[128 = 0]

[105 116 135 119 138 136 126 136 127 193 128 143 151 139 113 145 108 126
 144 114 150 103  93 148 165 137 139 135 131 142 135 122 138 121 172 126
 132 114 104 122 138 125 123 153 131 127 130 131 124 118  95  96 123] -> pr & [96]
[123 123 132 125 121 127 132 125 127 133 118 134 154 133 139 137 102 141
 126 116  92 101 120 136 118 136 120 147 167 126 139 115 151 128 108 107
 161 105 109 124 135 170 166 116 128 146 112 135 151 114  85 162 143] -> jn & [95]
[ 85 135 130 133 112 113 130 119 116 160 132 124 142 100 129 117 138 119
 127 154 118 103 130 133 100 135 120 136 166 114 124  96  82 140 153 109
 139 115 115 117 113 145 109 132 155 152 118 138 169 143  99 127 135] -> jn & [96]
[145 131 128 101 123 122 122 130 116 136 106 132 161  98 142 122  98 115
 144 139 108  86 111 118  96 135 126 137 116 132 134 138 115 138 124  85
 114  90 125 142 129 146 131 101 118 165  97 132 134 102  99 155 144] -> jn & [95]
[139 108 126 148 130 127 132 112 122 120 127 130 127 124 143 135 150 130
 148 126 100  95 118 123 127 133 125 148 145 105 147 119 125 133 111 110
 144  95 107 131 108 147 130 124 119 169 110 152 137 121  81 252 124] -> jn & [95]
[109 152 133 130 101 138 123 111 118 106 111 131 143 104 132 126 104 128
 121 110  82 104  95 146 108 137 116 125 152 123 134 133 140 145 124  87
 154  87 118 125 112 151 166 117  99 181  93 152 145 128  80 151 138] -> jn & [95]
[146 108 115 118 137 132 108 128 133 132 147 133 155 143 134 152 115 108
 154 115 126 129 104 143 164 137 131 160 163 124 134 130 170 139 132 115
 164 101 116 132 127 135 148 146 127 154 138  88 135  93  67 145 122] -> pr & [95]
[112 122 135 114 140 113 107 123 121 126 114 127 130  97 142 146 107 127
 127 110  92 110 105 127 121 140 122 145 147 132 154 136 145 139 118  97
 155  95 148 124  85 151 141 113 118 166  93 141 152 116  92 136 131] -> jn & [95]
[116 123 127 117 117 111 119 135 121 118 121 122 140 113 133 137 124 129
 145 128 118 133 148 148  82 112 132 136 131 102 111 150 108 143 123 102
 154 117 138 123 120 143 107 121 129 165 134 147 134 122 100 128 143] -> jn & [95]
[120 101 124 115 142 134 107 124 110 144 124 122 172 137 134 149  93 135
 135 129 102 110 124 138 157 133 115 160 155 124 135 110 129 140 159  86
 154  88 111 127 121 144 125 114 120 173 132 148 146 112  55 141 114] -> pr & [95]
[109 130 131 121 116 116 127 120 116 103 121 136 139 102 140 125 129 131
 111 132  93 110 117 122 113 126 119 119 127 117 130 116 118 155 129 104
 125 105 119 134 112 141 154 100 114 163 116 141 148 135  99 139 135] -> jn & [95]
[119 112 125 130 125 125 120 143 123 182 142 121 146 162 118 144 126 131
 116 145 150 116 155 141 172 135 135 162 146 152 139 109 126 140 142 122
 165 139 138 127 148 146  92 142 149 148 137 126 156 112  91 131 117] -> pr & [96]
[ 89 130 132 117 135 104 118 118 123 144 119 125 145  89 128 148 100 131
 145 135 109  98 120 125 127 123 140 157 151 134 137 123 113 141 151 100
 142  91 141 129  99 165 116 122 129 181 103 154 135 131  83 123 142] -> jn & [95]
[ 53 115 133 121 136 116 107 111 117 114 120 130 139 127 130 127 133 122
 108 130  97 130 134 156 126 135 123 144 130 141 134 121 121 141 130 115
 156 118 113 129 122 137 143 119 123 166 111 137 157 141  90 115 147] -> jn & [95]
[129 153 123 123 137 122 139 128 137 170 143 169 143 118 138 148 111 128
 140 111 117 107 122 128 142 136 117 142 139 131 139 125 129 137 133 125
 113 121  97 122 138 140  85 151 125 137 126 129 114 111  94 126 121] -> pr & [96]
[ 81 112 133 123 118 112 121 112 107 125 127 114 149 110 141 145  93 126
 170 118  80 106 122 126 135 129 133 137 144 126 128 123 130 147 156 107
 136  96 146 137 112 143 125 129 118 186 123 150 125 125  78 111 128] -> jn & [95]
[160 116 133 143 148 130 119 123 118 141 138 134 155 117 164 153  99 143
 128 122 102  76 127 130 153 129 128 166 158 142 136 120 127 110 135 124
 150  88 113 130 171 142 135 129 126 142 113 118 133 106  75 165 117] -> pr & [95]
[115 116 126 122 123 131 109 124 128 132 128 130 169 110 129 138 117 136
 131 143 116 102 124 137 121 143 128 143 143 126 143 131 121 148 156  96
 157  98 126 132 124 143 121 123 129 182 123 160 144 110  85 132 131] -> jn & [95]
[ 90 128 139 127 118 122 122 117 124 117 127 133 126 128 146 130 125 135
 119 112  98 113  97 132 104 129 125 144 139 112 135 129 129 146 136  95
 149 105 120 129 123 136 181 105 128 174 110 146 154 131  82 135 139] -> jn & [95]
[125 110 126 111 104 133 115 115 109 132 117 133 151 101 139 140 116 120
 110 124 107 115 131 132 114 130 115 146 161 126 134 116 122 144 125  89
 175  98 135 127 124 146 147 110 127 189 100 156 154 114  62 123 142] -> jn & [95]
[131 127 128 119 136 113 132 105 120 123  84 135 140 102 141 219  94 152
 131 118  98  78 118 118 120 138 134 155 118 158 138 121 151 147 128  95
 146  90 141 122  84 144 148 151 119 159  77 140 150 130  85 153 138] -> jn & [95]
[109 143 139 152 147  99 127 118 113 154 115 135 141 104 144 131 110  95
 103 131  90  73 117 118 109 138 129 149 117  87 127 117 128 128 122 103
 169 103 128 107 133 145 119 127 136 143  92 114 140 133  95 140 144] -> jn & [96]
[129 123 136 129 142 134 118 127 115 197 134 126 164 142 125 150 106 121
 124 126 146  83 128 114 169 134 133 159 138 115 132 113 130 145 167 132
 129 115 112 122 133 132 100 140 130 147 125 126 126 110  87 113 109] -> pr & [96]
[ 87 145  97 142 140 114 125 120 119 128 117 117 135 121 150 140 130 119
 184 138 112  90 142 126 143 142 140 146 166 130 133  98 114 144 137 121
 140 117 150 108  77 140 101 154 137 155 131 122 118 138  96 134 108] -> jn & [96]
[150 107 125 128 137 124 123 133 120 158 141 131 173 141 121 144  90 125
  98 123 129 100 103 152 153 154 128 168 151 141 125 115 179 132 142 103
 139  99  85 137 154 127 137 125 131 170 135 137 165  91  81 166 126] -> pr & [95]
[126 110 127 121 135 126 112 121 116 110 135 123 158 153 128 145 108 129
  91 124 132 104 138 139 137 140 121 147 141 162 131 133 143 126 136 135
 144 110 117 124 130 138 142 127 130 146 112 130 157 111  85 130 124] -> pr & [95]
[147 112 117 130 109 151 131 133 118 152 132 129 170 119 131 132 109 139
  85 128 109  92 117 139 148 134 122 144 136 135 135 117 150 128 132 118
 137 101 104 135 141 141 133 113 130 158 139 129 150 106  89 143 133] -> pr & [95]
[ 95 109 143 110 115 128 120 131 120 139 123 123 175  95 132 125 108 116
 107 123 116 105 107 130 140 116 132 126 142 111 141 146 116 136 173  92
 122  89 114 133 114 147 126  81 117 204 125 148 146 122  80 116 135] -> jn & [95]
[ 86 119 119 132 116 110 121 114 120 105 145 133 123 118 135 117 142 134
 174 130 104 133 133 145 114 129 131 148 150 122 123 115 133 146 128 103
 172 123 148 127 103 135 130  81 138 158 134 139 148 136  72 151 135] -> jn & [95]
[ 96 115 130 121 119 128 115 126 122 107 119 113 148 122 130 127 112 138
 145 122 131 137 129 117 134 148 120 134 152 109 123 142 130 151 141 111
 145 107 132 139 119 147 130 113 106 167 139 149 137 121  93 123 136] -> jn & [95]
[122 112 133 132 132 123 123 108 111 103 135 127 124 151 126 140 134 131
 104 136 123 105 136 128 138 132 121 143 154 153 133 124 124 123 148 136
 158 117 129 136 115 134 156 133 122 137 110 135 150 135  97 140 121] -> pr & [95]
[ 56  99 129 100 104 114 117 113 121  81 143 114 141 101 146 128 110 147
 164 107 125 152 110 135 159 127 134 122 153 110 116 137 148 155 171 112
 126  91 137 122  99 124 159 110 110 172 137 166 129 147 102 114 135] -> jn & [95]
[ 94 110 132 107  69 128 120 103 107 107 133 125 165 100 139 138 107 155
 153 110 107 108  88 134 108 132 125 139 141 115 134 134  92 153 153 105
 138  86 109 120 140 148 162 105 116 177  99 142 161 132  64 134 155] -> jn & [95]
[ 75 105 130 114 132 145 131 135 106 148 127 115 165 137 131 132 100 124
  81 122 135 104 102 133 150 141 128 155 137 148 139 125 155 138 180 128
 124 108 105 139 136 133 135 120 115 139 120 138 140 122  96 140 121] -> pr & [95]
[167 128 133 145 143 124 129 115 121 130 117 132 123 131 150 148 113 124
 105 135 117  88 119 128 129 137 128 142 129 161 134 126 149 121 106 128
 141 121 124 126 115 136 155 129 121 107  94 120 145 114  89 160 119] -> pr & [95]
[ 94  89 130 102 108 119 114 127 113 112 134 138 151 108 149 129 110 140
 117 122 116 122 114 140 131 128 125 126 152 105 123 135 116 129 156  89
 139  99 112 135 116 137 125  89  96 197 121 156 142 115  84 123 144] -> jn & [95]
[152 101 122 121 135 133 120 132 114 131 126 122 160 112 141 140 118 131
  71 128 139  85 110 140 139 145 114 135 147 142 134 138 137 127 154 135
 132 100  83 139 127 145 151 114 127 157 108 134 142 115  81 152 139] -> pr & [95]
[ 96 114 153 111  96 118 114 111  98 116 138 131 160 115 131 134 128 139
  73 119 122 112 113 138 129 131 136 126 161 106 127 139 105 141 164 111
 137 104 115 127 133 147 147  83 109 177 120 153 154 124  81  97 148] -> jn & [95]
[127 102 121  90 112 138 121 128 117 176 123 114 158 148 119 144  84 145
 125 115 150 129 113 136 160 123 127 150 151 128 141 134 160 189 154  95
 146 115 119 123 140 121 119 129 126 149 140 132 142 111  90 112 117] -> pr & [95]
[ 98 118 126 116 118 119 115 123 115 118 119 129 143 103 134 129 132 123
 123 135 113 109 114 132 130 136 127 153 137 142 133 120 143 141 145  91
 160  96 134 128 112 150 135 118 133 160  93 142 152 131  95 136 138] -> jn & [95]
[128 125 135 127 141 119 139 112 122 122 124 132 139  97 148 134 146 133
 132 134 111  91 134 126 119 128 126 147 145 126 132 131 119 146 142 131
 139 113 107 127  93 142 160 128 128 153  96 132 140 122  89 113 121] -> jn & [95]
[ 90 118 136 120 111 119 118 107 131 136 130 130 130 131 127 131 129 129
 165 126 118 128 133 144 120 124 116 144 149 142 136 124 125 151 125 107
 159 120 143 123 137 145 131 136 107 146 119 136 133 128 100 116 128] -> jn & [95]
[157 108 123 144 141 145 115 106 112 122 130  95 165 133 145 151 117 138
  89 121 127  78 111 141 134 135 115 154 140 147 127 118 135 135 136 120
 210  96 115 138 125 138 167 121 120 150 110 129 165 115  66 172 116] -> pr & [95]
[146 120 121 134 146 128 112 117 128 141 128 138 157 146 136 154 100 126
 136 127 119  96 136 130 159 135 130 150 164 143 127 131 161 126 133 135
 161 105 131 128 109 142 144 138 107 141 130 126 135 106  78 145 130] -> pr & [95]
[163  95 135 128 140 130 128 125 116 146 123 136 149 144 147 152 114 129
  63 116 146  97 122 167 140 144 132 150 127 183 148 133 163 132 147 146
 132 108 117 127 103 129 141 122 115 142 103 124 157 110  78 162 116] -> pr & [95]
[142 133 145 150 137 119 129 101 119 141 108 141 131 101 152 154 112 116
 133 136  62  57  93 122 113 135 114 150 123 133 144 117 139 122 103 129
 121  83 136 120  99 130 179 128 120 136  83 122 136 130  72 157 129] -> jn & [95]
[ 87 133 138 101 114 130 120 122 125 137 118 144  71 110 127  99 114 124
 191 142 133 138 161 103 129 135 142 136 122 132 135 135 104 149 145  97
 161 127 166 135 101 147  77 136 129 158 122 133 111 121 128 109 125] -> jn & [96]
[101 143 129 132 123 126 127 104 131 124 122 129 130  96 140 127 141 110
 186 148 108  87 158 115 127 122 133 152 143 111 132 110  76 125 132 127
 150 103 154 120 106 145 112 136 136 140 132 140 110 133  99 107 132] -> jn & [96]
[150 119 126 132 134 114 123 123 122 120 128 134 133 129 130 138 113 140
 149 129 112 110 130 124 153 142 145 164 144 128 119 121 153 139 102 114
 170  97 132 135  72 143 154 130 120 163 117 132 155 117  81 164 122] -> pr & [95]
[162 112 127 126 135 128 120 120 122 118 139 134 130 157 133 144 124 124
 106 143 147 113 147 134 145 133 138 145 152 147 124 126 139 144 124 135
 158 127 125  55 172 127 125 124 122 135 120 134 163 108 107 129 123] -> pr & [95]
[ 80 115 128 104 113 126 113 106 120 106 138 128 143 106 140 123 124 132
 166 125 109 123 139 134 140 127 130 156 151 107 133 127 116 170 142 102
 165  94 142 118  98 145 130 131 123 190 134 129 136 127  87 112 136] -> jn & [95]

[130 106 169 102 154 162 134 138 132 130  85  68 127 146 123 149 121 119
 112 155 121 131 143  94 126 131 177 125 162 131 146 143  89 134 143 149
  96  96 151 127 121 127 112 137 110 115 138 113 169 168 123 104  79] -> Lp & (75)
[134 151 138 145 158 129  94 136 133 140  44  66 109 157 119 165 112 122
 103 165 148 121 128  77 104 157 151 119 136 143  94 172  91 162 172 156
 101  87 140 152 128 122 125 124  98 123 134  95 156 161 119 110  55] -> cc & (75)
[126 116 142 132 106 133 146 126 117  87 130 106 142 122 143 119 115 121
 113 104 130 120 115  90 128 164 127 127 173 131 101 172  94 124 122 158
  84 105 149 129 145 132 137 108 117 113 128 106 118 123 129 116 109] -> ch & (78)
[145 102 127 135  80 121 117 120 128  89 114 117 139 113 147 123 112 133
 105 127 138 120 122  84 126 163 114 123 154 115  81 159 108 123 134 157
  99  93 151 144 158 148 159 109 125 121 123 121  97 124 137 115 102] -> ch & (78)
[140 105 153 120  98 127 111 129 136  73 125  88 137 127 136 134 115 121
 103 122 134 128 121  71 119 154 121 128 190 124  87 154  96 142 138 166
  73  85 157 144 168 127 151 112 120 114 145 101 113 125 139 120  91] -> zc & (78)
[130 128 140 121 112 131 134 143 147 145  81  91 119 114  97 149 106 110
 108 157 135 108 132 101 122 140 117 127 134 146 148 138 102 185 151 123
 104  54 160 122 125 131 134 167 115 115 142 135 167 155 143 108  88] -> rn & (75)
[112 142 141 113 117 149 109 146 138  99 120 127 132 120 132 118 106 137
  99  98 111 115 114  78 143 180 122 133 180 124  87 161  89 132 115 159
  75 116 129 146 168 114 140 107 127 158 124 113 123 122 136 128  86] -> ch & (80)
[125 134 143 133  91 132  97 115 132  82 124 121 152 107 142 126 121 125
 116 119 130 137 121 106 136 164 125 130 169 129  94 152 105 109 124 154
  88 134 136 150 168 135 141 109 121 114 130 118 117 109 130 120 108] -> ch & (78)
[121 112 124 130 114 139 123 121 127  77 128 139 132 139 125 137 117 129
 115 120 129 104 124 105 126 177 127 126 150 131  77 165  84 128 126 164
  84 129 121 140 164 113 138 101 115 123 135  90 115 130 129 124  83] -> ch & (80)
[138 141 135 110 138 138 140 121 240 133  94 103 143 140 132 147 111 123
 110 124 125 134 116 105 131 138 133 116 159 122 129 155  91 122 137 141
  99 105 167 127 126 139 113 139 135 116 131 125 151 131 128 120  96] -> Lp & (78)
[112 129 141  88 161 140 148 118 126 156 112  95 123 151 105 142 142 129
 137 143 117 143 150 120 134 150 159 120 151 113 135 127 102 124 151 128
 119 133 137 130 123 139 105 145 105 127 138  99 167 143 120  95 105] -> rn & (75)
[117 147 141 119 133 161 105 124 114  81 112 105 127 138 126 135 115 119
 114 113 128  94 120  87 143 179 135 129 158 130  86 170 105 136 108 184
  81 127 122 151 151 107 143  93 126 113 135  96 121 133 131 119  82] -> ch & (75)
[142 111 122 102 143  91 134 117 139 130 100  89 125 133 130 137 123 122
 111 156 133 119 119  91 129 159 131 133 141  99 133 138  90 141 148 135
 101  93 162 113 138 148 114 117 117 122 150 105 162 133 134 112  97] -> rn & (78)

[147 107 108 122 123 136 185 104 130 121 125 110 117 141 132 141 113 142
 112 118 153 135 140  57 127 128 142 116 122 132 125 133 143 151 127 141
 125 110 122 158 126 151 114 142 130 142 125 145 139 113 137 106 106] -> Qt & fg
[163 157 157 133 132 148 117 154 115 143 118 130 158 102 122 105 132 131
 127 137 103 153 140 118 114 138 124 127 166 129 137 138 145 135 130  90
 119 135 111 113 114 117 146 115 126 137 126 121 123 102 123 148 111] -> Pb & Zt
[132 136 112 143 120 149 185  67 128 117 118 123 128 152 139 140 105 140
 124 106 184 135 125 104 108 122 130 106 139 145 121 146 133 151 138 126
 130 122  75 136 138  99  97 137 127 126 151 144 143 135 159 121 104] -> Qt & fg
[137 103 129 112 138 131  99 154 127 129 128 118 127 109 126 144 116 141
 120 137  88 131 132  64 129 141 140 139 104 115 128 113 129 137 112 142
 129 111 149 145 102 197 146 153 131 141 136 155 104 110 130 135 132] -> Lt & Bh
[132  95 145 122 132 122 132 159 123 122 136 145 140 124 124 140 129 132
 134 155  87 142 130 102 134 135 122 140 123 127 133 113 143 138 121 117
 114 129 173 123 125 138 144 122 128 125 118 137 109 107 113 143 124] -> br & dg
[171 134 127 122 131 149 145 142 112 136 119 119 150 115 116 113 145 128
 115 139  95 167 125  83 128 129 125 121 148 128 130 136 137 144 131 100
 120 129  98 129 106 130 128 117 121 146 132 123 124  91 118 145 121] -> Nf & Zt
[110 122 118 136 120 128 197  86 126 126 115 120 121 140 133 113 121 124
 132 117 166 119 154 124 144 129 122 108 119 144 126 142 134 145 138 137
 131 129  86 113 131  90 106 126 146 128 128 121 182 131 110 111 106] -> br & fg
[141 135 140 125 142 144 112 132 122 135 137 127 130 108 134 124 110 142
 119 119 107 130 134  68 114 136 124 127 125 121 125 122 139 158 129 128
 135 118 119 127 133 159 139 144 153 135 140 143 114 127 127 138 122] -> br & Bh
[123 113 109 134 125 133 177 101 123 125 122 112 110 133 135 124 112 130
 123 115 154 115 159 102 136 130 126 115 113 132 131 145 139 179 134 145
 128 119 109 136 134 128 115 138 143 129 131 126 162 132 122 111 100] -> Nf & fg
[107 119 130 134 132 130 176  83 114 129 127 146 127 134 146 123  97 137
 135 122 151 124 144  93 127 135 116 118 121 139 132 125 137 157 136 144
 131 114  98 105 139 107 125 121 148 116 128 130 150 143 118 119 116] -> Pb & fg
[129  97 156 124 137 132 161 139 113 131 139 157 145 125 134 133 114 139
 141 153  90 153 126  83 121 129 106 144 132 135 129 107 154 149 132 103
 110 121 151 115 136  99 141 109 126 114 117 126 111 113 113 146 120] -> Pb & dg
[131 168 146 123 135 126  68 138 122 140 131 126 137 100 132 104 130 130
 129 114 122 132 128 125 107 154 136 127 153 121 132 131 121 136 123 124
 142 140 127 112 104 152 147 124 140 143 123 129 111 132 136 128 130] -> Nf & mr
[125 157 143 123 144 127  80 136 122 137 131 130 135  95 139 111 119 135
 131 113 122 121 137 106 113 139 125 131 141 119 130 126 135 139 128 113
 138 130 123 120 128 155 145 129 135 134 121 134 120 139 130 139 126] -> Nf & mr
[154 142 127 122 135 134 106 144 117 144 129 104 120  94 133 112 119 138
 111 105 126 123 155 102 108 131 136 128 145 121 137 144 137 142 125 123
 131 117 137 142 120 164 140 136 145 148 126 129 125 122 135 111 114] -> Lt & mr
